Each row is followed by roughly how far along a hidden order it lies, from 0 to 30. A new part has a new order.
(in the rows, 128 means zero)
[148 117  72 107 124 124 152 119 123 122 126 143 142 123 124 157 123 136
 117 143 134 124 116 128 116 142 179 109 121 178 146 127 120 110 126 129
 115 104 130   1 125 126 108 132  75 130 131 131 118 123 134 117 114 136
 143 129 138 146  72 134 124 140 139  96 116 138 134 119 113 134 130  88
 137 137 138 141  92 117 124 133 132 106 132 138 255 107 140 114 135 136
 135 128 159 133 132 122 132 134 128 107 105 101 130 127 147 112  95 138
  81 115 123 141 134 104 118 116 141 124 124 158 141 129 122 120 137 103
 151 153 103 162 128 117 130 129 143 125 113 117 112 123 132 138 133 139
 127 140 134 128 117 125 128 138 158 119 134 108  99 112 126 161 129 124
 157  94 121 159 110  96 137 121  81 122 106 130 128 123 119 136 113  95
 189 164 127 136 111 124 109 137 145 124 159 128 125 129 126 124 131 110
 117 133 107 131  66 142 120 132 115 127 122 136 139  66 145 126 122  98
 140 129 116 143  88 146  79 122 148 131 126 133 125 138 153 110 129 134
 137 137 176 117 133 133]
13
[127 144 130 137 131 125 124 145 129 158 127 114 124 131 183 148 140 158
 135 135 122 135 134 130 163 139 111 122 141  89 119 145 132 139 132 112
 143 140 123 255 129 130 147 136 174 116 130 135 104 128 120 129 147 141
 110 113 113 117 136 130 131 120 121 149 122 121 121 139 132 128 135 201
 129 127 117 119 136 128 165 128 135 130 141 127 148 147 106 130 114 128
 121 137 110 139 132 123 126 112 120 135 152 151 129 127 117 130 149 106
 135 155 168  85 115 144 145 148 115 139 129  98 110 128 145 142 141 151
 111 124 120  84 135 114 127 124 121 142 136 123 156 137 111 112 121 121
 128  96 120 138 125 134 132 165  83 123 126 130 120 100 128  98 128 125
  88  95 144 109 140 151 109 120 159 134 124 123 118 141 134 134 114 136
  70  86 127 124 146 128 130 126 138 111 118 129 127 127 134 119 150 153
  90 122 155 130 194  76 126 124 126 123 136 133 128 141 111 133 139 136
 125 143 124 127 167 116 141 127 133 127 132 120 133 117 117 131 129 117
 122 125  49 143 119 130]
7
[143 116 117 123 122 127 136 116 127 117 128 141 142 139 105 142 115 117
 108 138 126 127 125 140 116 144 151 123 115 177 141 137 116  97 108 121
 110 115 133   1 125 127 111 115  91 143 128 132 131 127 130 109 114 135
 142 134 132 136 129 172 126 136 135  93 122 130 138 113 123 130 133  62
 141 132 150 137 100 109 110 129 125 109 118 133  72  95 144 107 136 149
 140 126 153 124 124 135 129 143 111  94 119  95 128 125 143 110 126 146
 140 119 122 146 123 119 114 116 127 132 125 150 139 130 115 115 124 124
 161 108 112 161 116 127 133 130 138 120 131 127 128 122 136 133 135 134
 127 133 130 120 105 126 122 140 158 128 142 110 109 134 127 167 136 123
 154 102 116 144 129  99 129 130  40 126  96 125 127 119 134 128 106  72
 185 146 134 128 117 126 121 130 126 127 162 127 132 134 125 126 133 101
 136 128 108 133  79 171 125 131 124 132 141 142 130  90 144 124 127  99
 132 141 124 132  47 142  81 126 144 131 129 140 125 130 145 119 129 138
 134 135 150 115 129 128]
21
[125 129 177 149 130 129 115 133 124 136 133 125 113 147 128  95 131 101
 104 123 118 136 160 178 124 132  96 141 119 112 105 140 132 114  95 114
 129 154 136 255 137 130 132 122 168 146 127 141 136 140 125  85 138 133
 132 131 106 109 202 173 133 137 130 126 144 109 128 120 163 130 129 148
 113 119 144 121 154 130 133 118 114 127 101 123   1 132 124 123 121 138
 130 130 103 123 111 143 124 149  95  98 164 120 130 122 114 123 196 120
 204 140 113 124 129 142 138 119 117 153 131 140 112 128 155 122 106 136
 157  63 148 106 122 124 137 127 107 130 157 139 154 134 121 113 110 127
 130 126 115 122 117 131 123 160 116 148 145 136 154 147 126 158 144 125
 102 108 120  95 130 118 118 134   8 128 111 125 128 123 162 112 116  98
 143  85 145 109 142 132 143 122  97 134 137 126 138 132 127 133 169 152
 144 115 130 131 169 119 120 125 142 125 117 121 120 173 127 130 145 142
 124 169 156 120  71 118 123 131 119 123 136 130 113 126 106 161 127 147
 106 130  20 122 116 112]
26
[ 95 118 159 145 126 159 126 129 139 104 135 128 114 135   3 115 140 107
 138 113 138 128 114 190  96 106 140 163 131 100 115 105 134 154 148 162
 162 169 127 255 132 125 134 104 139 139 123 109 162 145 136 121 118 113
 144 130 151 138 166  98 130 129 122 136 141 131 128 132 149 125 122 157
 115 129 104 123 139 186  96 129 116 189 117 122   1 155 144 149 128 112
 103  98 115 113 123 131 128 114 158 168 145 120 123 127 124 145 154 142
 188 114  89 174 160 123 106 132 135 123 131  97 129 127  92 134 111 114
 109 109 157 120 118 138 123 140 134 132 133 142 128 139 150 120 127 121
 133 133 155 124 133 125 125  96 159 156 106 159 199 149 122  85 122 146
 115 208 109 107 137 149 128 113 186 107 161 139 141 120 151 125 180 184
 108 114 117 124 130 135 155 113 117 169  99 127 144 138 133 129 136 117
 171 129 131 115 144 172 134 131 147 139 114 107 119 171 126 128 130 151
 132  94 126 112 140 129 161 140  93 138 125 121 146 155 120 150 129 120
 121 109 161 121 137 124]
16
[145 127  77 114 127 107 140 118 125 136 119 134 151 126 169 148 116 159
 110 150 122 125 116  88 124 159 138 103 116 172 145 137 117 108 111 103
  96  87 126   1 122 130 117 142 122 129 130 140 109 112 126 112 117 141
 124 135 119 132  85 156 124 131 136  92 113 126 132 131 100 127 134  94
 141 134 146 136  96  88 134 130 139 100 138 135 255  94 125 105 133 151
 148 146 148 128 133 119 129 136  97  85 111 112 132 125 144 111 120 123
  79 139 154 117 101 122 126 129 123 130 128 151 133 133 150 127 138 155
 165 132  87 149 136 115 134 127 138 113 123 114 121 117 116 129 135 136
 124 131 116 124 116 129 129 151 118 103 150  97  77 111 127 184 135 112
 146  63 137 152 116  95 124 133  71 135  84 116 118 132 115 132  81  56
 137 138 136 131 122 122  96 136 136 100 164 128 121 124 126 124 122 101
  97 127 122 137  74 117 129 129 120 129 146 152 136  81 131 128 124  98
 130 172 116 141  79 134  79 117 163 130 131 142 115 120 147  98 128 137
 134 143 124 130 127 142]
14
[148 122  69 111 126 115 146 118 128 131 121 136 144 127 187 161 116 148
 119 148 129 126 119 104 133 151 170 108 122 168 148 136 121 108 121 115
 109  93 128   1 121 128 112 145 101 128 131 133 115 117 131 113 115 140
 130 132 133 140  73 144 124 131 136  94 112 131 133 127 103 132 136  93
 140 137 140 139  96 104 128 135 138 103 140 138 255 105 136 111 132 148
 141 135 161 132 135 119 130 133 114 102 105 108 130 128 148 109 100 127
  80 130 144 143 120 104 120 127 129 125 125 149 136 133 145 127 135 128
 152 146  91 149 130 109 128 130 143 118 112 117 122 122 126 133 138 137
 125 132 125 126 118 128 129 142 140 110 139  99  84 110 128 163 133 119
 151  83 129 158 118 106 128 126  94 128  95 124 121 129 112 138  98  91
 159 154 133 138 112 121  94 139 139 116 158 128 123 128 126 123 119 105
 103 129 109 133  69 131 127 130 114 128 141 149 139  78 138 128 121  99
 135 134 115 138 102 140  88 119 159 133 127 136 122 124 159  98 129 134
 135 141 142 124 131 141]
12
[142 121 118 119 131 138 143 132 122 122 130 133 127 114  89 155 125 149
 159 135 152 126 117 127 126 127 196 140 133 157 145 116 118 142 175 153
 137 102 118  60 128 125 124 141  88 120 129 120 124 127 136 164 116 126
 141 121 158 142  75  93 123 120 130 143 117 142 131 128 115 136 124  72
 121 130 112 135  98 144 119 135 135 143 147 134 255 171 135 145 130 105
 112 110 138 138 139 128 134 116 169 164  97 127 128 133 139 129  49 136
  83 102 112 149 149  99 123 132 153 110 119 130 142 127  87 134 132  99
 121 162 126 137 118 136 126 120 132 140 104 119  96 130 141 143 142 133
 131 134 139 137 136 124 128  88 165 120 111 136 138 132 130 106 125 132
 168 147 126 158  98 141 147 122 190 121 177 140 135 123 111 140 140 195
 138 180 113 140 117 127 118 130 151 142 115 129 124 133 129 122 101 117
 113 139 118 122 107 129 127 130 104 124 123 111 132 128 137 127 116 118
 142  71  99 131 182 137 128 127 117 132 116 125 147 137 136  95 129 104
 137 129 171 150 134 133]
1
[114 119 160 130 131 152 130 128 132 104 133 133 122 123  46 125 132 111
 143 119 139 121 112 150  88  99 158 161 131 128 129 104 131 150 167 162
 141 147 124 242 131 126 124 124 105 136 124 110 156 135 136 146 115 112
 140 137 155 144 106  82 126 126 131 122 143 135 127 123 136 130 116 124
 112 123 112 123 128 154  98 131 125 165 122 124 127 164 143 155 137 106
 111 110 126 113 126 129 132 118 167 169 118 123 126 131 137 138 115 148
 131  99  91 178 156 115 112 129 150 110 124 127 135 126  83 128 108  92
 113 129 159 139 124 137 127 132 133 129 112 137  99 131 152 137 135 131
 132 147 150 124 148 123 124  71 172 140 111 155 183 152 129 112 118 140
 146 209 113 129 112 144 143 128 197 113 180 140 144 119 130 131 172 160
 132 158 113 134 117 129 137 122 124 164  95 128 133 133 127 130 110 115
 162 135 116 116  73 170 135 132 123 135 113 103 122 162 133 126 119 135
 134  74 122 117 173 118 148 136 103 131 118 126 143 149 126 124 128 119
 136 116 195 136 139 130]
11
[148 137  91 125 127 105 133 130 121 154 122 127 136 131 225 133 127 153
 117 139 113 132 139 101 160 156 105  93 123 130 129 148 126 109  98  91
 104 102 131   1 126 131 130 138 150 124 132 149  99 117 119  99 137 144
 116 117  97 115 133 170 129 132 130 117 111 123 127 131 110 126 137 123
 141 131 143 128 123  92 156 123 137  97 133 130 178  98 115 108 123 157
 152 153 123 140 129 124 127 140  91  84 135 125 133 124 121 120 137 107
 106 149 168  78 100 141 146 126 115 147 129 146 121 130 178 131 141 161
 152 142  94 123 140 115 132 120 122 125 142 115 149 123 103 120 122 130
 123 114 102 133 113 132 131 177  89 112 149  99  65 111 125 158 137 111
 111  56 144 133 127 114 115 126  58 144  85 115 114 137 125 124  78  74
 124 102 141 126 136 126 114 136 134  95 157 128 120 121 130 125 145 137
  79 122 140 139 134  85 121 125 126 122 136 152 136  97 126 131 135 113
 125 176 127 146  78 133 101 118 166 123 136 131 108 110 132 129 128 136
 122 144  59 127 119 128]
16
[133 136 105 125 129 126 135 136 125 148 129 128 118 127 161 132 147 143
 126 132 125 130 128 148 139 136 143 111 133 108 125 134 137 121 130 116
 135 141 129 247 131 127 129 144 128 120 130 134 120 135 131 107 140 134
 133 117 128 126 119 112 129 137 130 128 125 130 123 128 130 133 132 168
 119 132 122 127 131 135 151 126 129 116 134 132 122 151 119 129 119 120
 125 135 125 142 127 123 129 127 138 131 141 137 130 126 119 125 133 116
 124 138 132 120 129 122 141 126 134 134 125 124 124 128 149 131 132 128
 123 146 127 107 145 110 127 129 126 139 124 125 143 135 117 122 115 126
 129 115 125 136 131 130 133 148 115 129 127 176 109 102 126 119 130 124
 103 136 129 119 122 141 122 112 100 125 129 130 125 131 135 135 122 141
 132 128 126 125 126 129 133 132 137 124 129 128 125 126 130 124 143 156
 113 126 142 128 149  85 116 127 126 123 106 126 135 128 124 134 134 130
 136 141 131 137 151 129 117 125 123 125 132 115 120 136 125 139 129 131
 120 128 102 127 126 125]
10
[150 119  64  99 126 131 152 123 119 120 127 147 145 112 106 152 131 128
 118 141 137 120 111 127 108 132 209 109 126 177 155 120 128 111 147 137
 112 112 130   1 127 125 101 147  55 119 131 129 127 123 139 134 117 130
 149 127 151 155  31  97 122 144 146  93 118 145 131 108 111 140 125  86
 127 136 129 145  92 122 129 136 130  90 138 141 255 130 146 119 135 118
 132 126 166 140 133 118 135 136 151 131  97 107 131 130 150 112  61 146
  60 100 104 144 146  88 125 107 161 112 117 162 145 126 114 113 132  82
 134 183 132 166 130 103 128 128 145 132  90 119  97 124 136 149 131 139
 129 150 138 132 133 123 130 107 173 124 128 110 100  85 130 150 120 125
 160 144 115 166  99 109 145 117 111 120 121 137 136 120 112 145 127 131
 220 196 122 139  96 124 116 141 148 133 146 128 119 127 123 126 105 121
 126 139 102 127  48 124 114 133 105 126 104 122 146  77 153 128 117  98
 146  96 122 148 145 137  91 122 133 127 121 123 123 152 157 103 129 130
 135 132 208 115 139 134]
8
[130 138  99 131 124 117 134 129 128 154 126 124 126 139 214 127 148 135
 102 131 107 131 135 133 138 147  98  95 124 118 116 142 133 103  90  91
 120 133 134 114 129 131 131 119 168 133 130 143 117 124 121  80 139 142
 120 120  89 117 144 182 130 140 128 108 122 125 125 128 122 122 139 176
 135 135 139 124 134  97 155 119 128 108 119 127  89  98 115 105 122 150
 142 147 119 135 122 123 127 141  96  83 153 125 131 120 116 128 195 107
 140 150 175  95 107 148 139 124 110 152 135 127 114 130 186 128 128 158
 149 126 107 123 144 106 135 131 126 130 144 121 164 130 109 109 109 125
 126 115 114 127 115 132 131 186  79 130 148 102  85 100 122 155 135 114
  79  57 139 107 147 116 104 120  51 134  72 113 118 135 147 131  78  63
 112  79 140 123 137 129 134 129 122 102 155 127 128 122 133 123 170 141
 107 121 149 133 120 103 120 127 143 132 128 141 135 112 125 134 140 122
 124 190 137 135  46 124 118 123 146 123 142 126 116 132 122 151 129 148
 122 133  53 114 119 126]
20
[136 139  85 131 123 113 134 136 130 162 125 120 121 144 198 139 144 158
 115 138 115 136 132 145 161 158 115  98 126 100 120 153 130 104  90  81
 135 129 131 120 126 130 136 131 179 129 133 151 102 131 122  73 144 148
 121 112  86 109 154 183 131 134 125 120 116 120 129 136 124 124 144 184
 142 136 134 122 133 107 178 121 133 124 144 129  79 111 108 105 112 150
 140 148 119 139 127 125 126 133  90  98 153 131 132 121 110 125 173 101
 150 167 174  84 106 137 144 130 106 157 132 121 112 132 186 135 141 173
 144 120  95 100 138 104 130 128 126 132 152 119 173 134 104 102 108 123
 125 101 112 137 106 135 133 197  69 124 144 105  76  93 121 128 141 112
  77  41 141 111 148 123 101 105  46 136  77 114 114 140 143 127  88  82
 109  67 141 121 141 130 129 129 130  98 154 127 129 126 137 116 168 144
  81 118 157 138 166  85 121 125 143 125 130 150 135 108 120 135 147 127
 129 187 128 138  54 141  99 122 151 126 143 128 110 117 125 140 129 137
 123 137  16 121 117 127]
17
[141 137  96 136 130 125 143 139 117 173 125 120 119 129 243 127 149 152
 106 145 123 132 147 136 146 143 131 104 126 124 122 135 129 113 109 105
 111 130 124 186 131 129 132 149 169 125 129 144 108 127 128  93 133 145
 129 115 104 130 113 125 127 138 135 113 115 128 123 131 120 133 134 172
 101 138 120 125 112 102 164 120 125 102 134 130 157 141 107 122 120 140
 126 146 106 145 123 116 132 131 117 102 145 127 133 122 123 127 166 104
 103 131 157 100 124 119 133 134 123 147 129 129 114 131 173 139 123 145
 153 149 117 121 146 110 138 130 122 135 126 115 150 134 105 114 115 130
 129 114 109 130 130 133 134 189  65 120 145 105  90 101 122 154 140 111
  99  83 135 119 103 130 106 122  73 130 108 119 120 133 142 138  76 103
 109  95 132 120 131 128 126 130 132 102 146 128 126 123 129 120 163 155
  86 125 150 128 156  73 118 128 120 125 113 120 137 128 123 135 137 112
 136 173 129 133 139 121  89 116 128 127 140 117 118 143 121 137 129 145
 108 133  73 142 122 127]
11
[130 145 101 128 129 131 134 147 127 156 128 116 115 115 167 138 160 160
 152 128 128 129 118 124 159 134 134 110 144  80 126 130 137 148 151 124
 157 137 121 255 129 127 146 136 160 104 131 128 112 128 123 148 148 129
 116 103 115 124 101  89 128 121 121 164 114 136 119 143 116 124 133 209
 126 133  98 121 135 136 168 129 138 137 153 125 255 163 106 143 112 103
 114 134 114 148 139 117 130 105 156 178 140 162 129 131 109 145 110 109
  98 140 165  87 130 132 150 140 128 126 125  97 117 126 144 143 148 129
  87 191 127  89 143 118 121 121 129 152 122 117 142 138 114 118 116 120
 129  99 130 149 140 131 137 142  98 124 106 133 124  95 127  66 117 130
  93 123 142 124 134 162 118 105 195 132 148 126 124 141 119 143 139 158
  84 111 120 133 134 131 143 130 156 114  99 129 119 123 137 118 128 161
  83 132 163 124 176  71 122 126 125 121 116 124 135 134 118 135 130 141
 131 122 111 135 191 126 156 127 118 125 128 108 137 131 121 135 129 112
 133 125  85 140 125 131]
0
[136 125  99 126 125 103 135 116 119 136 122 125 143 134 209 101 122 133
  89 137 107 126 143  98 130 151  61  95 110 172 121 126 121  89  69  93
  94 107 137   1 132 132 128  99 145 140 126 152 115 108 121  89 115 139
 124 132  86 121 140 184 130 141 136  77 116 127 132 123 112 115 122 136
 148 135 154 128 121  61 129 114 130 113 104 124   1  41 121 111 141 176
 154 155 101 123 120 126 127 167  70  46 131 107 133 121 133 130 193 127
 124 129 151 109 118 157 122 107 109 159 138 178 132 133 200 122 131 167
 183 111  90 168 144 137 146 124 127 109 171 114 138 110 109 121 120 135
 124 144 110 117 100 127 124 162 110 120 165  85  75 145 118 201 134 114
 116  51 140 131 107  74 116 137   4 148  83 110 116 125 140 114  60   1
 155  79 152 127 137 129 135 130 116  90 176 127 126 119 124 131 146 106
 123 123 124 137  96 152 126 130 144 133 130 143 132  98 137 127 136 106
 121 186 128 142   1 140  83 119 157 121 141 145 103 133 133 133 128 165
 127 137 129 101 126 123]
30
